Every row comes from one small tree of marks. The marks that hang from a mark follow it in brackets, in the order of their numbers. Every link used is in the known rows. Which tree was each row made from?
Known rows
J_587[J_986[J_952]]: [  5  -2   4   8  -9   6  10   7  17   4  -3  -3  -7  12  11  18  -7  -1
   0  -6   1   4   7   8  12   2 -10  -7]
J_587[J_757]: [  0   3  -3  -1  -1  11   0 -12  15  -4   0   8   8   4  15  10  -1   1
  -1  -1  -3   3  13   3  -1   4  -5  -2]
J_946[J_104[J_213[J_520] J_231[J_13 J_519]]]: [ -3   4  -4 -10 -17 -11  -9   0  -3   5  24 -11  -1  -6   6   0 -15  -6
  -5 -14  -4  -4  12   9 -23  18  17   9]
J_519[J_757[J_525[J_254] J_952]]: [  5  -1   2  -9   7  29  -2  -5   1   3 -19  -5   8  -4  -3  -5   3  -2
  11  -6  -5  13   2  -2   1  15  12 -10]
J_104[J_213[J_520 J_757]]: [  5  -5   4  -6 -11 -10 -11  -1  11  10  14  -2  -5   8  14  15  -6   4
 -13 -15 -10   0   0  16  -9  -7   9  -5]
J_213[J_520 J_757[J_525[J_587[J_986]]]]: [ 15  -5   7  -5  -7  -3   6   1  11   5   1  -5   1  24   1   6 -10   1
 -12 -21 -12  -6   9  13   6   8  -8 -20]
J_13[J_231]: [-2  1 -5 -1 -8 14  5  0 22 -4  7 -2  8  6 12  8 -4 -7  3 -7  6  3 12  0
 10  5 -8  3]
J_231[J_13[J_946] J_519]: [ -5  -5 -12 -12  -7  11   5  -3  13  -6   6   7  -3   5   6   1  -6  -6
   6 -11   8  -2  23   0   2  11   3   5]
J_13[J_104[J_213[J_520]] J_231[J_519] J_946]: [-17  -2 -13  -8 -21   6   2   9  24  -9  14   4   6  -2  -3   9  -8  -3
   5 -20   4  -3   1   4  15  -5   2  11]
J_587[J_757[J_525[J_254]] J_986]: [ 10   0   1   3  -2  24   5  -9  12  -4 -18   5  10   5   1   7  -3   0
  11  -5  -3   6  -5   3   6  16  -4 -10]
J_525[J_254]: [ 6 -5 -5 -5 -1 14 -5  0 14  4 -3 -4  5 -1  7  6  2 -4 12 -6  7 12  6  6
  2 11  4 -9]
J_757[J_525[J_254[J_104 J_520] J_587] J_952]: [  2  -6  -3  -6  10  26   6  -2  19 -10  -3  -6   5   1  -5  -9  16 -12
  15 -16  16  19   3 -12  -1  10  13 -17]
J_213[J_520 J_757[J_525 J_952]]: [  7  -4  16  -8 -14  14  -5  -3   1   6   5  -6  -6  19  11   5  -5   4
 -12 -18 -14   2   8   8  -2   8   9 -12]
J_231[J_13[J_104[J_213] J_946] J_519]: [ -8  -2 -14  -7 -11   1   5  -5  15 -15  11   8   6  -7   3   6  -9 -10
   9 -16   7  -1  11  -7   7   2   5  16]
J_946[J_104]: [  0  -1   3  -3 -10   6   0  -3   6   4  -3 -12   5  -1  13   1  -8  -4
   3  -5  -1   7  18   5   2   6  -1  -3]
J_104[J_213[J_520] J_231[J_13 J_519]]: [ -1   3  -8  -9  -8  -8 -10  -2   4   4  30  -2  -3   2   7   6  -7  -5
  -8 -13  -1  -5   9   9 -23  17  17   9]
J_104[J_213[J_520 J_757[J_525 J_952]] J_231[J_519]]: [  1   3  14  -6 -16   1 -10  -9 -10   3  16 -10  -4  -3   1   7  -7   4
 -20 -24 -15  -6  -4  10 -21  12  29   8]
J_213[J_757[J_525[J_254[J_520] J_587[J_986]] J_952]]: [ 15  -5   7  -3  -5   4  14  -3  13  -3 -13  -9   1   6 -11   1  -1  -9
   5 -16   0   9  -3   0   5   8   6 -21]
J_525[J_587[J_757 J_986]]: [  7   5  -8   3   3   0  12  -9  23  -4  -6   5  12   5   6   7  -7  -2
  -5  -6  -6  -2  14   3   6   6 -14  -9]
J_519[J_757[J_525[J_254 J_587[J_986]] J_952]]: [ 13   2  -4  -5  11  18  10  -2   9   3 -24  -7  13  -4 -13  -8  -3  -6
   8 -12  -8   7   2   0   9  17   2 -15]
J_213[J_520 J_757[J_952]]: [  3  -3   9  -8 -17   5  -7  -2   9  12  10  -3  -9  12  14   9  -7   2
 -16 -14 -12   3  11  10  -4   2   8 -12]
J_946[J_104[J_231[J_13 J_519]]]: [ -4   5  -4  -7 -14  -1   0  -9  -4  -2  15  -9   3  -7   5  -2 -14 -12
   1 -10   2  -4  25   3 -15  25   9  11]
J_946[J_104[J_231]]: [ -1   1   2  -3  -8  -3  -3  -8  -1   7   5 -15   4 -11   9   1 -10  -9
  -2  -8  -3   5  15   3  -7   9   1   4]
J_254[J_104[J_231] J_520 J_525[J_587[J_757[J_952]]]]: [-13   3  -1  -9  12   8   2 -18  29 -10  14  10 -11 -10   3  -6  10 -20
  -5 -10   7  12  -3 -16 -15  -1   7  -3]
J_519[J_757[J_525[J_587] J_952]]: [  7   4   1  -9  16  14   7  -6   5  -3 -12  -6  12   2  -1  -9   1  -2
  -1 -11 -11   3  19  -4   4  12   3  -9]
J_213[J_520]: [  2  -4  -1  -8  -5   7  -8   4  16  10  10  -1  -2  16  14   6  -2   1
  -4  -8  -1   5  14  12  -1   6  -1 -13]
J_519[J_757[J_525[J_254[J_104 J_520] J_587] J_952]]: [ -2  -5  -7 -11  20  26   6  -3  17  -6 -11  -2   7  -1 -15 -13  17 -13
  15 -12  11  17   1 -10  -4   6  13 -17]

Write each row's tree
[-10  -1  -5  -6 -11  -8  -1  -7  -3   1   1 -12   2 -27  -1   0 -12  -5
  -1 -15  -3  -1   5   6 -10   0  15  18]	J_13[J_946[J_104[J_213 J_231[J_519]]]]
[  7   1   9  10  -6  18  13  -2  10  -8 -12   2  -1  17  10  17  -5   7
   1  -5  -6   0   4   4  10   7 -13  -7]	J_587[J_757[J_525] J_986[J_952]]
[  3   2   3   9  -8   9  11   0  18  -2  -7   5  -4  11  13  20  -8   4
  -2  -2  -4   1   7   7   8   0 -13  -6]	J_587[J_757 J_986[J_952]]
[  2  -1 -14  -2  12  -1  -7  -7  15   0  13  -7   9 -25   2   1   7 -11
   4 -21  10  10  -5  -4 -15   5  12   5]	J_525[J_254[J_104[J_213 J_231]] J_587]
[-16   1  -1 -11 -12  30  13  -1   1  -9 -19  -8   8  -8 -11 -13 -12  -4
   8 -13  -7  -2  14  -3  12   9   7   9]	J_13[J_231[J_519[J_757[J_525 J_952]]] J_946[J_104]]
[ -1  -5 -10   4   4  11  15   5  33 -10  -7   7  -5   6  -4  11   9  -8
  14  -8  16  13  -3   0   3  -4  -7 -20]	J_525[J_254[J_104 J_520] J_587[J_757 J_986[J_952]]]
[-15  -6  -7  -8 -29  -2   2   5  20  -9  15   5   2   0  -3  15 -13  -3
  -2 -25  -1  -7  -1   9  12 -10   3  11]	J_13[J_104[J_213[J_520 J_757]] J_231[J_519] J_946]
[ -1   5   0 -10   3  26   5  -9  -2  -7  -2   1   5   9  -2  -6  -3  -5
   2  -8  -4  -3  20  -4  -6  25  15   3]	J_231[J_13 J_519[J_757[J_525 J_952]]]
[-10  -4  -1  -8  13  28  -1 -11   7   2  -5  -2   1  -8 -14  -9  15 -17
  10 -11   9  18 -10 -10 -16   6  20  -6]	J_519[J_757[J_525[J_254[J_104[J_231] J_520]] J_952]]
[  2   2  -4  -9 -13 -15  -9   0   2  11  23 -12  -2  -3  14   0 -15  -8
  -5 -12  -7   2  10   5 -20  10   7   5]	J_946[J_104[J_213[J_520] J_231[J_13]]]
[-11  -4  -5 -12 -15 -11  -9   1  -1  10   9 -11  -4 -16  -1  -1 -13   0
  -4 -18  -6  -2   5  13 -14   0  16   9]	J_13[J_946[J_104[J_213[J_520] J_231[J_519]]]]
[  2  -4   1  -6   8  -6  11  -1  35   0   0   1 -10  10  -2   1   0 -18
   4  -3   7   9  -2  -1   8   1  -7 -16]	J_254[J_520 J_525[J_587[J_986]]]
[  1   2   6  -6   8  24   2  -9   1   1 -12  -3   7   4   3  -4   1  -1
  -1  -6 -10   7  11  -2   1  10   7  -4]	J_519[J_757[J_525 J_952]]
[-10  -4 -13  -9 -14  10   8  -4  15 -13   8  10   3   4   3   4  -8 -12
  11 -14  10  -1  24  -6  13   9  -3   8]	J_231[J_13[J_104 J_946] J_519]
[-13  -4 -10  -2   2   7  -8  -7  14  -3  14  -2   1 -19 -10   5  14 -15
   9 -14  21  12 -16   1 -24   3  30   8]	J_525[J_254[J_104[J_213 J_231[J_519]] J_520]]
[  7  -8  12  -7  -9  16   2  -5   6  -3  -8  -7  -4   6  -2   3   4  -6
   8 -11   3  15  -3  -1  -3   6  16 -14]	J_213[J_757[J_525[J_254[J_520]] J_952]]
[ 16 -10   4 -13  -3   5  -5   5   7   2   0  -8   1  14   1   3  -1   4
   3 -21  -4   3   9  14   0  15   3 -23]	J_213[J_520 J_757[J_525[J_254 J_587]]]
[  4   2   8  -5 -15 -11 -13  -8   2  14  20  -8  -7  -7  12  10  -9  -1
 -23 -19 -17   2  -3   8 -20  -3  17   3]	J_104[J_213[J_520 J_757[J_952]] J_231]
[ -2  -7  -8 -12 -12   4   6  -1  10   1  -1  -3  -2   1  13  -4 -14 -10
   9  -9   2   5  26  -3   5   3  -7   0]	J_231[J_13[J_946[J_104]]]
[ 10  -8  -1  -3  13   6  17  14  15  -3 -23  -7  -1  12 -18   4   4  -5
  20  -5   6  11   0   6  10   5  -6 -24]	J_519[J_757[J_525[J_254[J_520] J_587[J_986[J_952]]]]]
[  7  -7 -10   2   0   3   0  18  27   6   6  -5  -7   3   3  12   2   0
   5 -21   7   9 -10   9   1   0   2 -16]	J_525[J_254[J_104[J_213[J_520]]] J_587[J_986[J_952]]]
[-15  -3 -17 -14  -3  10   8  -6  13 -10  -1  14   6   2  -8   0  -7 -13
  12 -10   5  -3  23  -3   9   5  -3   7]	J_231[J_13[J_104 J_946] J_519[J_757]]
[  3   0  -8  -6  21  23  -1  -6  10  -5 -10  -5  14 -16  -6  -9  11  -6
   8 -18   0  12  -6  -9  -6   7  17  -3]	J_519[J_757[J_525[J_254[J_104[J_213]] J_587] J_952]]
[ -8   5  -8 -15  -6 -11  -9  -2  -5   9  16  -7   1  -7  -4  -3 -14  -7
  -5 -10 -10  -6  11  11 -27  14  17   8]	J_946[J_104[J_213[J_520] J_231[J_13 J_519[J_757]]]]
[  2   2  -8 -10   9   8  -6  -9  -7  -4   3  -3   9 -13 -11  -1  -1  -8
  11 -10   0  -1  -3   2 -21  26  22  12]	J_104[J_213 J_231[J_13 J_519[J_757[J_525[J_254]]]]]
[  7  -6   6   5  -4  17  13   5  17  -8 -18   2  -5  15  -3  14   3   0
  18  -1   8  12  -8   4   7   4  -5 -19]	J_587[J_757[J_525[J_254[J_520]]] J_986[J_952]]
[  0  -7   1 -13  12  -5   4   0  30  -6   5   1 -10   8   4   0   6 -14
   8  -3  10  12   6  -3   3   2  -2 -14]	J_254[J_520 J_525[J_587]]
[ -4 -10   8   0   2   8   2 -12  13 -10   9   0  -1   9   4   8  10  -7
  -2 -17   8   8 -11  -3 -11 -12  13   1]	J_254[J_104[J_213[J_757[J_525]]] J_520]
[  3  -2 -10   6   2  17  11   2  27  -7  -8   6   0   0   3  12   3  -2
  10 -13   9   7   2   2   6   3  -9 -13]	J_525[J_254[J_104] J_587[J_757 J_986[J_952]]]
[  7  -7  13  -9 -10   8  -6  -2   3   5   6  -3  -4  24  10   8  -4   5
  -8 -16  -9  -1   9  13  -2   6   2 -13]	J_213[J_520 J_757[J_525]]
[ -5  -5  -4  -1  13  -3   7  -5  41  -4   9   5 -10   0  -1   2   8 -21
   2 -11  12  11 -19  -7  -1  -9   3  -5]	J_254[J_104[J_213] J_520 J_525[J_587[J_986]]]
[ 19  -3   7  -6 -11   8   3   3  10   8  -7 -10  -1  10  -4   1  -9   0
  -4 -22 -12   3   1   9   6  16   5 -24]	J_213[J_520 J_757[J_525[J_254 J_587[J_986]] J_952]]
[  1   7   3  -9   6  11   2 -12  24  -8   0   6  -5  -4  13  -2  -1  -5
  -3  -5  -7   6  10  -7   2   9   1  -7]	J_254[J_525[J_587[J_757[J_952]]]]
[ -9  -7  -3 -17  -1  15  -2  -5 -12   3 -22 -10   5 -20 -20 -11  -7  -6
  16 -13  -2   3   5   7  -6  14  14   3]	J_13[J_946[J_104[J_231[J_519[J_757[J_525[J_254]]]]]]]
[-15  -1  -9 -11  -1  -8  -1  -9  -6   5  -8  -8   5 -28 -10  -3 -11  -5
  -1 -11  -8  -2   4   8 -13  -4  15  18]	J_13[J_946[J_104[J_213 J_231[J_519[J_757]]]]]
[-11  -6  -3 -10  16  -1  -1  -9  29  -4  19   3 -13  -3   1  -4  12 -24
   2 -12  17  12  -2 -10 -11   0   4  -4]	J_254[J_104[J_231] J_520 J_525[J_587]]
[  1   0   8   0 -14 -19  -5 -14  -6   6   8 -16   3 -19  10  10 -15  -6
 -12 -15 -11   1   1   7 -16  -4  10  12]	J_946[J_104[J_213[J_757] J_231]]
